Here is a tiny trained network, its code and every weight. The questions are about switching its units off for an input and a target symbol, where a switched-off unit gives its printed mean instead of its output.

import numpy as np


def w(rows, s, z=0):
    codes = np.array(rows[::2]) - 128.0
    scale = np.full(codes.shape[1], s)
    scale[-1] = z or s
    return codes * scale


def norm(h):
    return h / np.sqrt((h * h).mean(-1, keepdims=True) + 1e-5)


def f(y):
    return y / 2 * (1 + np.tanh(0.7978845608 * (y + 0.044715 * y**3)))


def softmax(a):
    e = np.exp(a - a.max(-1, keepdims=True))
    return e / e.sum(-1, keepdims=True)


def log_softmax(a):
    a = a - a.max(-1, keepdims=True)
    return a - np.log(np.exp(a).sum(-1, keepdims=True))


def net(x, mask):
    ids = ['ΘΣΦΩβηψ'.index(c) for c in x.split()]
    T = len(ids)
    res = E[ids] + P[:T]
    u = 0
    for l in range(2):
        r = norm(res)
        for j in range(2):
            rows = slice(2 * j, 2 * j + 2)
            q, k, v = (r @ M[l][rows].T for M in (Q, K, V))
            z = softmax(np.where(np.tri(T) > 0, q @ k.T / 2**0.5, -1e9)) @ v
            o = O[l][rows]
            res = res + np.where(mask[u + j], z, o[:, -1]) @ o[:, :-1]
        u += 2
        y = f(norm(res) @ A[l][:, :-1].T + A[l][:, -1])
        res = res + np.where(mask[u : u + 16], y, B[l][:, -1]) @ B[l][:, :-1]
        u += 16
    return log_softmax(norm(res)[-1] @ U[:, :-1].T + U[:, -1])


Q, K, V, O, A, B = {}, {}, {}, {}, {}, {}
E = w([
[114,143,102,169,117,156,137,76,170,162,220],'Θ',
[171,152,87,78,151,95,135,168,97,96,188],'Σ',
[132,181,183,155,134,130,83,135,102,254,124],'Φ',
[34,181,181,137,155,154,94,122,178,172,157],'Ω',
[217,130,117,115,42,124,170,136,119,154,136],'β',
[161,93,131,65,6,134,119,93,94,192,99],'η',
[139,156,176,74,79,80,106,152,173,179,87],'ψ',
],0.0083)
P = w([
[5,237,140,81,37,232,245,184,147,235,182],'0',
[86,225,166,120,78,252,212,103,187,144,89],'1',
[109,173,153,140,111,194,198,113,198,118,51],'2',
[137,117,155,126,153,144,168,117,190,120,62],'3',
[150,61,160,140,148,106,145,138,165,100,49],'4',
[161,52,147,138,144,72,134,139,151,81,49],'5',
[173,32,131,130,130,63,112,137,122,67,30],'6',
],0.0023)
Q[0] = w([
[187,146,43,112,175,138,224,133,93,44,174],'0.h1',
[64,139,113,194,252,182,126,103,57,85,176],'0.h1',
[51,121,148,229,143,208,116,76,189,123,87],'0.h2',
[123,97,127,144,122,167,149,65,123,44,155],'0.h2',
],0.0045)
K[0] = w([
[152,102,64,129,172,120,191,107,97,9,164],'0.h1',
[72,136,118,199,254,178,119,112,90,89,175],'0.h1',
[80,203,132,100,152,183,179,136,127,124,167],'0.h2',
[152,117,53,137,141,146,146,118,149,119,147],'0.h2',
],0.0059)
V[0] = w([
[116,69,99,189,161,201,240,101,44,118,183],'0.h1',
[87,182,102,196,227,190,155,109,136,147,226],'0.h1',
[223,159,219,97,53,54,118,179,176,163,18],'0.h2',
[69,221,216,127,198,171,1,209,116,95,103],'0.h2',
],0.0028)
O[0] = w([
[220,140,134,107,117,68,33,61,235,165,105,102],'0.h1',
[204,124,60,137,114,67,55,130,111,43,4,253],'0.h1',
[195,128,65,220,145,207,66,91,234,81,64,70],'0.h2',
[134,79,82,123,73,172,149,240,135,108,182,101],'0.h2',
],0.0036,0.003)
A[0] = w([
[154,69,131,103,133,89,143,167,31,94,111,36],'0.n1',
[164,131,111,82,127,44,39,86,21,98,79,8],'0.n2',
[175,139,87,83,201,105,67,172,162,22,52,23],'0.n3',
[175,15,165,62,83,81,120,120,78,153,67,164],'0.n4',
[141,83,52,177,58,190,121,128,120,101,180,7],'0.n5',
[77,153,175,65,77,117,117,140,48,192,88,22],'0.n6',
[137,77,85,153,94,48,124,62,145,119,135,52],'0.n7',
[173,95,187,45,30,125,177,162,61,206,105,67],'0.n8',
[95,135,112,108,163,168,170,236,137,90,123,156],'0.n9',
[73,134,170,161,99,115,147,125,138,140,152,110],'0.n10',
[122,95,153,114,152,107,136,122,212,169,120,29],'0.n11',
[106,60,181,158,123,184,90,191,161,149,74,104],'0.n12',
[68,221,127,177,175,176,150,81,172,188,161,114],'0.n13',
[215,111,103,179,88,180,88,132,156,164,4,124],'0.n14',
[111,188,158,111,169,114,129,134,148,205,140,95],'0.n15',
[175,38,143,71,151,105,29,168,44,127,208,5],'0.n16',
],0.0046,0.0017)
B[0] = w([
[91,139,175,76,38,118,165,191,92,132,161,113],'0.n1',
[68,199,246,97,133,146,105,220,76,139,233,131],'0.n2',
[123,158,181,144,68,201,65,184,199,162,133,123],'0.n3',
[38,180,180,156,249,197,163,62,137,23,146,122],'0.n4',
[63,120,155,115,93,191,147,159,205,181,117,134],'0.n5',
[133,24,169,103,107,185,112,109,241,151,172,149],'0.n6',
[139,182,71,74,154,121,72,76,119,56,51,189],'0.n7',
[149,150,85,154,145,231,162,117,238,97,167,155],'0.n8',
[205,136,82,72,141,45,99,92,43,42,45,162],'0.n9',
[108,79,183,132,136,204,135,138,164,120,135,169],'0.n10',
[160,124,159,165,145,153,226,130,56,67,142,139],'0.n11',
[72,163,105,164,199,73,120,71,90,86,78,160],'0.n12',
[88,62,112,80,27,153,173,173,151,117,101,255],'0.n13',
[161,230,54,74,252,28,15,126,94,82,124,140],'0.n14',
[143,76,151,187,55,173,154,199,152,57,114,178],'0.n15',
[49,91,57,82,119,103,229,145,116,57,66,117],'0.n16',
],0.0036,0.0056)
Q[1] = w([
[177,219,133,121,160,246,108,172,205,88,188],'1.h1',
[82,141,87,203,95,117,118,1,165,180,138],'1.h1',
[132,93,57,126,163,119,129,80,99,114,102],'1.h2',
[118,180,125,57,127,48,141,153,27,115,143],'1.h2',
],0.0058)
K[1] = w([
[147,171,133,194,217,142,192,69,194,91,159],'1.h1',
[170,130,2,97,36,130,124,82,111,156,134],'1.h1',
[187,163,88,108,111,93,120,111,88,114,87],'1.h2',
[79,72,111,130,181,97,47,90,130,113,95],'1.h2',
],0.0067)
V[1] = w([
[90,46,225,99,75,137,34,80,118,178,96],'1.h1',
[85,113,178,4,108,57,185,174,116,46,86],'1.h1',
[68,75,193,118,172,129,109,145,155,93,56],'1.h2',
[101,129,128,107,164,50,82,99,105,93,46],'1.h2',
],0.0036)
O[1] = w([
[255,186,88,198,236,124,142,51,86,100,81,165],'1.h1',
[174,170,60,19,112,145,59,43,209,138,241,141],'1.h1',
[244,196,100,169,125,122,155,61,78,193,153,61],'1.h2',
[201,198,214,103,138,116,99,229,72,185,162,5],'1.h2',
],0.0034,0.003)
A[1] = w([
[107,116,217,181,59,253,175,200,178,204,197,68],'1.n1',
[175,151,115,158,169,139,105,94,131,149,114,51],'1.n2',
[84,96,120,109,127,142,118,49,168,129,124,126],'1.n3',
[166,181,176,130,170,97,116,98,116,142,121,45],'1.n4',
[139,178,159,142,129,92,76,137,82,128,97,88],'1.n5',
[169,114,148,78,95,157,138,135,116,87,102,144],'1.n6',
[134,173,158,103,121,109,81,112,97,100,143,101],'1.n7',
[197,111,110,78,102,142,136,154,85,203,169,121],'1.n8',
[113,138,161,187,103,135,104,164,178,114,105,77],'1.n9',
[184,184,70,112,185,40,77,114,76,75,109,179],'1.n10',
[23,60,148,184,105,181,163,130,174,131,100,222],'1.n11',
[79,31,204,177,47,187,243,221,160,170,137,6],'1.n12',
[205,166,77,91,195,63,95,130,84,141,167,2],'1.n13',
[152,119,133,150,123,179,132,98,137,153,209,74],'1.n14',
[108,138,87,180,141,137,104,86,173,171,105,182],'1.n15',
[93,139,167,136,160,176,92,143,135,229,175,99],'1.n16',
],0.0068,0.0032)
B[1] = w([
[63,127,121,242,65,128,98,117,117,230,150,182],'1.n1',
[74,98,117,79,98,110,135,133,131,78,130,124],'1.n2',
[136,148,138,153,158,125,155,176,127,120,69,197],'1.n3',
[118,126,41,126,82,139,124,89,136,119,168,130],'1.n4',
[93,94,104,118,136,124,164,23,135,95,127,133],'1.n5',
[99,95,189,167,162,132,191,102,136,166,103,143],'1.n6',
[102,70,92,109,115,131,155,86,154,121,132,137],'1.n7',
[97,143,220,161,121,114,195,156,107,138,126,122],'1.n8',
[153,115,79,108,122,149,141,58,118,156,129,144],'1.n9',
[119,131,146,152,142,78,106,181,81,147,119,173],'1.n10',
[152,134,130,122,149,220,162,102,168,119,157,253],'1.n11',
[57,188,149,220,50,30,16,149,79,254,173,195],'1.n12',
[177,110,106,155,105,215,136,50,155,147,124,143],'1.n13',
[122,159,143,119,164,123,117,162,115,78,80,125],'1.n14',
[114,117,199,100,142,139,167,162,119,116,115,177],'1.n15',
[134,173,175,131,119,157,169,176,168,137,95,123],'1.n16',
],0.0066,0.013)
U = w([
[151,105,146,100,179,209,187,87,193,101,75,188],'Θ',
[58,89,185,27,85,103,140,157,130,86,230,56],'Σ',
[91,145,167,157,170,60,129,196,61,102,49,112],'Φ',
[254,162,161,139,103,121,179,118,38,136,175,2],'Ω',
[81,170,151,204,67,157,94,139,153,205,153,124],'β',
[125,63,34,125,126,109,101,26,104,100,128,141],'η',
[243,113,91,113,113,127,13,181,187,116,138,53],'ψ',
],0.0059,0.0015)

Each question gives the input, a string of symbols that net reads in full, and the target symbol t.
The units are the heads (2 rows each of Q, K, V and O) and the neurons (one row each of A and B). Each row of codes is followed by its name. A weight is (code - 128) times the scale printed after its matrix; where a second scale follows, it is the last column's (O, A, B and U).
mask holds one flag per unit, layer by layer, with each layer's heads first. A switched-off unit (its flag False) gives its mean, the last column of its rows in O or B, instead of its output. The means were averaged over made-up inputs and are rounded, as every weight is.
A unit's drop is (log p(t) with every unit on - log p(t) with that unit switched off) / (log p(t) with every unit on - log p(t) with every unit switched off).
The circuit of an input: a set's keep is (log p(t) with only the set's units on - log p(t) with every unit switched off) / (log p(t) with every unit on - log p(t) with every unit switched off). Starting from the 12 units with the biggest drops (on a tie, the unit counted first), units are removed one at a time, each time the one whose removal leaves the highest keep (on an exact tie, the one counted first), for as long as the keep stays at least 0.8.
units of the circuit, in order: the units of the circuit, biggest drop first
most important unit: the unit with the biggest drop
top k neurons: the k neurons with the biggest drops, biggest first
k most important neurons of layer l: the k neurons of layer l with the biggest drops, biggest first
drop when u is switched off: that unit's drop, to one decimal
input Φ Θ Θ η β Σ Θ, target Φ: top 3 neurons	[0.n7, 0.n8, 1.n11]
input Φ Θ η Θ Θ Θ Σ, target Σ: most important unit	0.n2
input Θ β β Σ Σ β, target Φ: units of the circuit, in order	[0.n14, 1.n11, 1.n10]
input Σ Φ Θ Θ β Θ Φ, target Θ: 4 most important neurons of layer 0	[0.n14, 0.n12, 0.n6, 0.n9]
input Ω Ω Ω ψ Θ Θ Ω, target η: 4 most important neurons of layer 0	[0.n9, 0.n8, 0.n12, 0.n5]
input Θ Θ Ω Θ Ω ψ Ω, target Φ: 3 most important neurons of layer 0	[0.n9, 0.n6, 0.n8]
input Ω Θ β Θ, target Θ: top 2 neurons	[1.n12, 0.n7]
input ψ β ψ ψ ψ, target η: top 3 neurons	[0.n14, 0.n12, 0.n9]
input Θ β Ω Σ η Θ Σ, target η: 3 most important neurons of layer 0	[0.n13, 0.n2, 0.n6]
input ψ Ω ψ Θ Θ ψ, target Φ: top 3 neurons	[0.n9, 0.n12, 0.n14]
input Θ Ω Ω Ω, target Φ: top 2 neurons	[0.n9, 0.n8]
input Ω Ω Σ ψ Θ ψ, target Θ: top 3 neurons	[0.n9, 0.n12, 0.n8]
input Θ β β, target Θ: top 2 neurons	[0.n14, 1.n12]
input ψ Θ Θ Σ ψ ψ Θ, target Φ: most important unit	0.h2
input ψ η Θ Ω Θ Θ η, target Θ: 4 most important neurons of layer 0	[0.n4, 0.n13, 0.n14, 0.n15]
input Ω Θ Ω Θ Θ ψ Θ, target η: 3 most important neurons of layer 0	[0.n7, 0.n8, 0.n13]
input ψ ψ ψ, target Φ: 3 most important neurons of layer 0	[0.n9, 0.n14, 0.n12]
input ψ Ω Θ η Σ, target η: 3 most important neurons of layer 0	[0.n13, 0.n2, 0.n8]
input Ω Θ ψ β Φ Φ Σ, target Φ: 2 most important neurons of layer 0	[0.n16, 0.n10]
input Σ η Φ Θ β Ω Ω, target Θ: most important unit	0.n9
input β Ω Φ Θ Ω β, target Θ: top 2 neurons	[0.n8, 0.n14]
input ψ η Σ, target ψ: 2 most important neurons of layer 0	[0.n3, 0.n12]
input Θ Ω Φ Θ Σ, target Φ: 3 most important neurons of layer 0	[0.n16, 0.n14, 0.n6]
input β Ω Θ Ω Θ, target Θ: top 2 neurons	[0.n7, 1.n12]
input Θ Ω Ω Φ Φ, target Θ: 2 most important neurons of layer 1	[1.n12, 1.n1]
input Ω Θ Θ ψ Ω, target Θ: drop when 0.n9 is switched off	1.2
input ψ Ω Φ Σ Ω Ω Ω, target η: drop when 0.n8 is switched off	0.9
input β ψ Θ ψ, target Θ: most important unit	0.h2
